Each row has a class, written after it.
[-305   91  -91  -44  111  -95  165  -96 -217   -1    2 -133 -332  257
  342  111 -123   -5  648   24 -287  -31  -37  -55  179  108  -10  141
 -344    3  101 -308] | gen
[  34  225  259 -242  191   26 -118  158  -58 -195   28   70  -28  161
 -129   -5 -131   89 -131  260  -15 -360 -139  115  264  -10  150  207
    1   79 -142   26] | vovog
[ -90   31   50   -5  -97  224   56  -80  -78  117 -288   27   57  -67
 -200  -90   33 -186  -10  219  345 -178 -447  136  292 -296 -217  -27
   -2   80    7  495] | Gema
[-114  123  112   59  178  127  152  122 -166 -320  -49   15 -247 -138
 -376  -21  -61   67  610  436  204 -149  161  284   71  197 -182  143
 -210  210   50 -266] | febok
[ -25  189 -109 -177  245  -62 -135  -27  201 -177  169  102   -6   55
 -145  -16  -10  -68 -295 -157  -87 -205   70  -67  148 -220  109 -291
   10 -339   26  206] | Giv
[-169   25    9  -48  -76    6  102   87 -192  180 -147 -246  -38  233
 -263  -44  126 -114  336  144  221 -233 -256   38  150 -128  -81  -54
   70  -61   86  339] | gen
[-154 -119  -56 -162 -168  -84   95 -183  171  179  102  120 -159  254
   94  111   13  383 -144  -95 -110 -297   51 -184  228 -280  192  -37
  -42 -172  249  182] | vula
[ -23  155  217  -29  182   86   14  284 -148  -70 -124  364 -205 -238
   46  -45 -301   51  288  635 -247  -60 -194   36  184  431 -152  201
 -285  427  -32 -111] | Gema
[ 183   65  240  -17  179  221 -188  -98 -389 -292 -267  184  208  540
  -49  -74  170  -49  441  -85  146 -605 -315  128  152 -382   16   56
  258  126 -272  -71] | gen
[ -89  -53 -179 -122 -101 -320   87  417  -79  192  170  262   61  375
  213  332  199  379  135 -393  -83 -523 -214  -12  -26  -71  316    9
  -47    3  131   54] | Riva
[ -19 -269  424  179   73  111 -128  138  251  144 -162 -416  277   51
 -634 -128  -41 -302 -241   26  475   57 -209  229  198    7  -51 -510
  266   63 -160  452] | Big
[-154   10   94  178  110  -10   58 -228 -121 -102  248 -288  127  160
  -83   -1  -24  -36  569  -67   73  118 -346  267 -185  234   53   38
 -110 -286 -116  -34] | kego
[  49   -9  -72 -181  113   37  -25 -103  -62 -229 -237  251  202  127
  211   20 -123 -103  179 -217   22 -343 -113   21 -108 -432   34  162
  -59   32 -130  100] | febok
[ -98  -41  299 -110   54  244  -49  262 -186   29 -251  102  155  309
  193   75 -232 -270  328 -144 -178 -217 -363   66   82 -120   25  104
   36   74    5  286] | gen
[-132   -4   21   29  219   47  273  212  225  -23  331   92 -251 -131
  -41  235 -204 -293  301  196 -581  102   -9   28 -110  339 -100   45
 -235   -6  -26 -292] | gev
[ 127  -34  363  405 -127  124 -190  374  202   86  -55 -610  178 -314
   -6   51 -275 -239 -575  286  -91  101  -13  121  138  366   71    3
  526   61 -214  -34] | Big
[ 127  -70  155   -6   67   46   33  245  234    7  -33    4   55  -73
  -15  153 -248   85 -183 -124   55 -175  207  -36   66 -102   96  -71
  256   37   43  -54] | teb
[-310   45 -264 -259   20   -2  165  174 -251 -159 -208  247 -273  184
  -83  286   27  -33 -113  187 -141 -290  -43  117  144  -79 -416   45
 -294 -126   71   34] | Giv
[-274 -138  155 -133   15   64  107  124   76  238  107 -142 -282  245
   31  -41  215  -52  215  153  344 -144 -592  -81  282  235  124  -92
 -143   23  -30  446] | Riva
[ -68  -98  -59   98  -38 -180   10   24   65 -182  474  250  130   81
  102   23  411   64   62 -334 -606 -417  -54  -74  -62  -67  502  -52
  242 -301    0 -108] | Riva
[-399  -33   80 -419  -46   -7  134  272  235 -112  131   46 -304   84
 -643  271  450   65 -497  356   86 -383   24  149  183 -221  258 -253
  155  -36   58  479] | Gema
[-140  268 -249   28  139  -26  182  220 -340 -233 -200   85 -528 -133
  255    0  267 -147  733  170 -166 -255   26 -160  241  -49   35  229
 -378   28   88 -515] | vovog
[ -83   54  296  140   29  156  -69  459    7 -107 -297 -238  116 -109
 -499   46   27  -79  -14  420  189  -87    9   24  249   61  -88  177
   -1  139 -163    3] | Noput
[  60  -52  125  -87  -79  105  -14   39 -168 -212 -334  184  158 -145
 -203 -246  -94  -70 -216  177   42 -184    7  120   45 -335 -266  234
  108  172  141  311] | teb
[ -56  149 -172 -172  166  -36  128 -108  209  -98  408  -32 -309   -9
  290  147  144 -157  -48 -237 -199  207 -102  -87  -16   27  120  -73
 -134 -122 -115  -83] | Noput
[-209   -2  -43   22  133  -14  209  157  -12  -83  -61  267  -51  -81
   88  120   -3 -195  453  298 -589   33 -186 -103   60  -85  -43  269
 -385  216  113 -250] | Gema
[ -21   -3  334 -400  373  168  173    8  155 -166  115   39 -184 -112
   87  120  -74 -149 -152  -12  259  -85 -148   60   84  -20    6  180
  -72  102 -321  213] | vula
[ 159  -93  -87   53 -146  127  -90  170   -5   36  -22  -62   58  193
  -77  -30  -43  -45 -314   35  -72 -246   94 -169  145   20 -226 -251
  270 -249   35  233] | gen
[-223  244  185  -39  365   24   40  362   28 -100  200  -51 -335  182
  131   82  -95   37  550  153   17 -629 -396   54  346  -42  164   51
 -117  123  103  283] | kego
[ -89  -67  273 -197  100   96  -67 -244 -360 -323 -222  250 -226  293
   87 -134  322 -281 -232  332 -485 -332 -529  164  294 -265  149  275
 -189 -128  -63 -139] | Noput
[-420  -99  -27 -294  204 -125  296  227  102 -234    2  252 -229   72
 -250  300  -45  275  217   30  413  -56 -220  344   82  132  -24   93
 -573   -7  103  -47] | vula
[  19   21  -56  251 -156   61  -70  194  219   81  -55  -34  200 -270
 -483 -114  -92   35  -11  190  316   -3    8  100  -27   82 -108 -149
   73   41   49  267] | febok
[-227  164  -27    1   42  148  139  -86  -91 -186  150  382    3   -4
  105  104 -319 -173  786   -3 -757   40  -66  150 -150   86   69  254
 -257 -122  130 -262] | Riva
[  38   63 -358   85   20  -89   55 -128  -34  327  298    0  -96  166
  549  377 -217  451  298 -314    0   -8  443 -306 -276  382 -108  -23
 -199 -286   32 -235] | gen
[-364  130  -76 -162  221   40  342   17 -237   96   68   71 -324  245
  458  340 -169   85  899  206 -335 -164  -16 -217  157  126 -202  416
 -562  133   83 -212] | Big
[ 112   65  -63  166 -127   51 -150  -88   46  149  -54 -343  146  172
  -56  100  123   -6 -204 -134   48   -9  113 -287   49 -133    0   25
   70 -280 -256  -67] | gen
[-103 -252  -12 -180 -125   64  179 -258  -77   61 -138  217  -14  362
  197  195  258   44  174 -349  -75 -201 -116 -159  -58 -432   91   48
  143  -92  -60  -57] | Riva
[  -2  273 -249  335  -43 -128  -32 -183  428  330  704 -237   -4  -63
  134   20  -90   30  199 -102 -475  263  262 -277 -170  255  129   80
  177  -33   72 -267] | gev
[ 441   16 -246  291  -91   20 -286    7  -79  -82  120  -66  408  256
  111  149  -69   91  -65 -234 -182 -249  430   -4 -311   50   48 -196
  357 -203 -123 -312] | Gema
[-452  318 -235  -23  235  -77  149  153 -289  243 -181  -28 -116   67
  135  240 -229   89  714  368   93 -157   13  -33  270  196 -293  268
 -572   31  185 -118] | vovog
[-150    8 -109   -7   21   13  113  -33 -186   42   60  327 -245  145
    7  132  152  161  262   23 -295 -458  228  -58  133 -121   -6   55
 -149 -167  229 -183] | kego
[  27  318 -156 -539  226  -54  186  423 -329  264 -304   60  129  490
   94  398 -458 -212  504  187 -153   35 -214  -78   97   -4 -409  269
 -593  365 -254  -66] | vovog
[ 130   91  124   45  -16   93 -172 -268 -100  -84  164    3  343  105
   17  -78 -103   33   19   -6 -143  135   39  212 -211   42   51   62
  217   37  -14   38] | Big
[-189 -213 -112 -147  178 -193  226  -83   97 -199  411   87  157  368
   50  372  164   83  413 -474 -237  -11   24  209 -269  -19  374 -126
 -276 -236  -14 -265] | Noput
[ -10 -107 -149  -63   96 -146  149  189  132   43 -166  129  274  247
 -116  245 -320  136  366  -31  210 -215 -179  157  -43 -180 -126  -12
 -160  242   -2   -9] | Riva
[  56   53   30 -123 -141   19  -43 -125  -95    9  127   80 -119   92
   92  -25  198 -105 -103  319 -707  -54  -72 -144  -86    0  303  126
  -10 -211  -11  -38] | vula
[ 163   59   83  196  108   31 -182  323  141   37  -36 -244  353   19
 -276   88 -302  -98 -219   65  219 -171  -50  262   55   90  -54 -213
  213   -9  -73  140] | Giv
[ 271  301 -637  -69  -61 -151   53  201  -31 -152  139 -311   75  145
  565  466 -534  197  215 -304   21  168  365  -88 -358  277 -138  180
 -239 -226 -155 -456] | Gema
[-257  156 -159 -225   37    6  142  125  -66   32   36  448 -473   75
  342  111  288  -81  159  141 -682  -98  -63 -498  231  -87  -75  309
 -259  155   17 -229] | Riva
[-511  -18 -309 -190  -46 -237  226 -331 -154  462  104   93 -241  344
   36   -2  285  -66  328  203 -424 -128 -235 -265  203 -138  -95   57
 -647 -194  291  270] | gev
[ -88   98  120  100 -115  -73 -177  384  -27 -133  -67 -188 -117  -31
    1   73  -94  237 -114 -164   83 -413    5   76  -82  -64  131  -73
  250  -14   31  436] | Giv
[  55  176  194 -145  179  249 -128  363   25   63 -135  356  110  231
 -499  -68 -187 -451  202  528 -433 -148 -236   65  154   13 -254 -160
  205  420  -87  193] | Noput
[-228   90 -215 -346 -240 -193   44 -149  251  232  164  237   18   54
 -352  158   88  250 -675  151 -212 -270  158  -73  200 -307   88 -129
  202  -42   51  386] | Gema
[  15  -65   44  208   31  117  156  348 -120  248  -85 -206  162  233
 -106  343 -381    3  889  145   87  -57   85  251  -99  375  -11  -71
 -222  118   41 -309] | vovog
[-110  222  -46 -178  324  164   62   92   32  112   97  496  -95  -55
  119 -153  115 -431  260   47 -320 -213 -310 -250  329 -273 -159   -7
 -177  114  180  371] | Big
[ -43 -194   72   -8  -70   15  152   63  243  301   71  244  -14   73
  -83   54  -95 -107  257  162 -577  207  -52 -315  -63  135   33  -17
  -41  153  -12 -130] | gen
[-303  -65   95   29  179   34   50  113 -150 -140 -155  -11  118  -42
   79  -14  213 -196  317  -66   55 -363 -333  121  112 -300  159 -198
 -145 -204  184  499] | gev
[-147 -178   84  386  145 -138  -92 -144  270 -100  381 -275  215   -7
  193   76   75  -57  309 -426 -211  -24  -57   34 -239  109  514 -163
   39 -255 -121 -102] | Gema
[ -30  227  254  148  197  118    0 -116  146    5  -23   33 -127 -102
 -186  -49 -161  -99  485  271 -156  183 -229  121  113  -84   29   59
 -100  389  -58 -193] | vula
[ 237  -20   31  107 -196  133 -276  307  -20   82 -191   50  282  201
 -101  101   99  -83 -418   74  -82 -446  -85 -156   24  -30  -18  -16
  425  -28 -368  124] | Big
[ -82  153  -26 -164  -74  -41   58  159  -90   74  -80  254  -18  -72
   64  -19  -82 -158  187  194 -505 -284 -107   28   52 -178  151  162
   83  174  115  160] | vula
[  36  133  218  -97  144 -175   71  189  332  -76  317 -266 -120  127
 -401  -69   46  145  147 -279  425 -153 -337   35  217 -184  333 -171
  226   41  -42  181] | Gema
[ -18 -119   58  351   -2  111  -42 -400  250  374  302   73  -10  161
 -194 -180  -79  -70  246   77 -247   -3 -200  -94   61   76 -174 -154
  -74   51   40  136] | Giv
[ 275  214 -526  127 -194  112  -42  161 -193  164 -306  250  229  126
  358  246 -323   17  484   58 -346  158  172 -303 -235   37 -250  154
 -324  -87   37 -439] | vovog
[ -80  -64 -268   33  116   57  109  107 -135  -82 -103   16 -110  330
  585  354  -49  -67  354 -193 -266  -70  -53 -221  181   24 -130   58
 -539 -129 -121 -421] | kego
[-382  -16 -137 -107  153 -245  102   15   73   19  122   39  218  307
  -49  173  -32  135  390  -97 -146 -273 -182   61   89 -254  210  -66
 -320 -212  284  231] | Riva
[  14  -34  279 -230  170 -120   89  315  333   12  220  -30 -123  -32
 -138   40 -238  265 -344   39  132 -134   -4  -86  327   87  117   93
 -178   88   37  192] | Noput
[-203   10  -49 -188 -113 -142  162  379  -21  106 -114   94   52  198
  -34  180  125  149  277 -108   68 -462 -257   55  151 -364  278  -41
  204   97  229  297] | vula
[-189  141  127   65 -226  169  -36   -1   81 -250   56 -350  135 -318
 -663 -217   76 -333 -221   21  409  -59 -280  555  -43 -128    3 -165
  528 -211  -60  733] | Big
[ 261 -173  186    2 -318  201   39  -29    3  154 -205 -126  -68   85
 -289   15   -7   70 -386  117  271   -5  -34   47   -4 -181 -172  -31
  313   83  -11  142] | Gema
[ -71  -45   39  239  235   54   41  144  210  -91  135  -79  -39 -419
  -13  -64   43 -221  -78  200  -18   79   77   31   82  180   14  -65
  -46  -93  123  -80] | vovog
[-116 -376  192 -176 -121   58  -88 -121    0   39 -127  477  306  322
  -80  -88  537  -31 -404  128 -187 -147 -527 -126  104 -193  269   23
  143  -34 -108  201] | gen
[ -67   72 -293  -89    8   -6   18  246    7 -336 -176  416  182  -72
  -75  -28 -106 -106  293 -208  140  -64 -278  222 -175 -155  -45   -3
 -176  -19  110  145] | teb
[ 173  208  -71  -41  248 -112   87  197   90 -127  478 -249  109  -49
  194  138 -285  194  180 -431  320   56  139  168 -103  259   74   -4
  -24 -209   65  -42] | vula
[   0   59 -256 -104  142 -158  197 -266  475  266  499  262 -185  159
  187   -9 -107 -270  281 -300 -872  370   26 -448   -6 -182  -38 -150
  -23  196   58 -247] | Noput
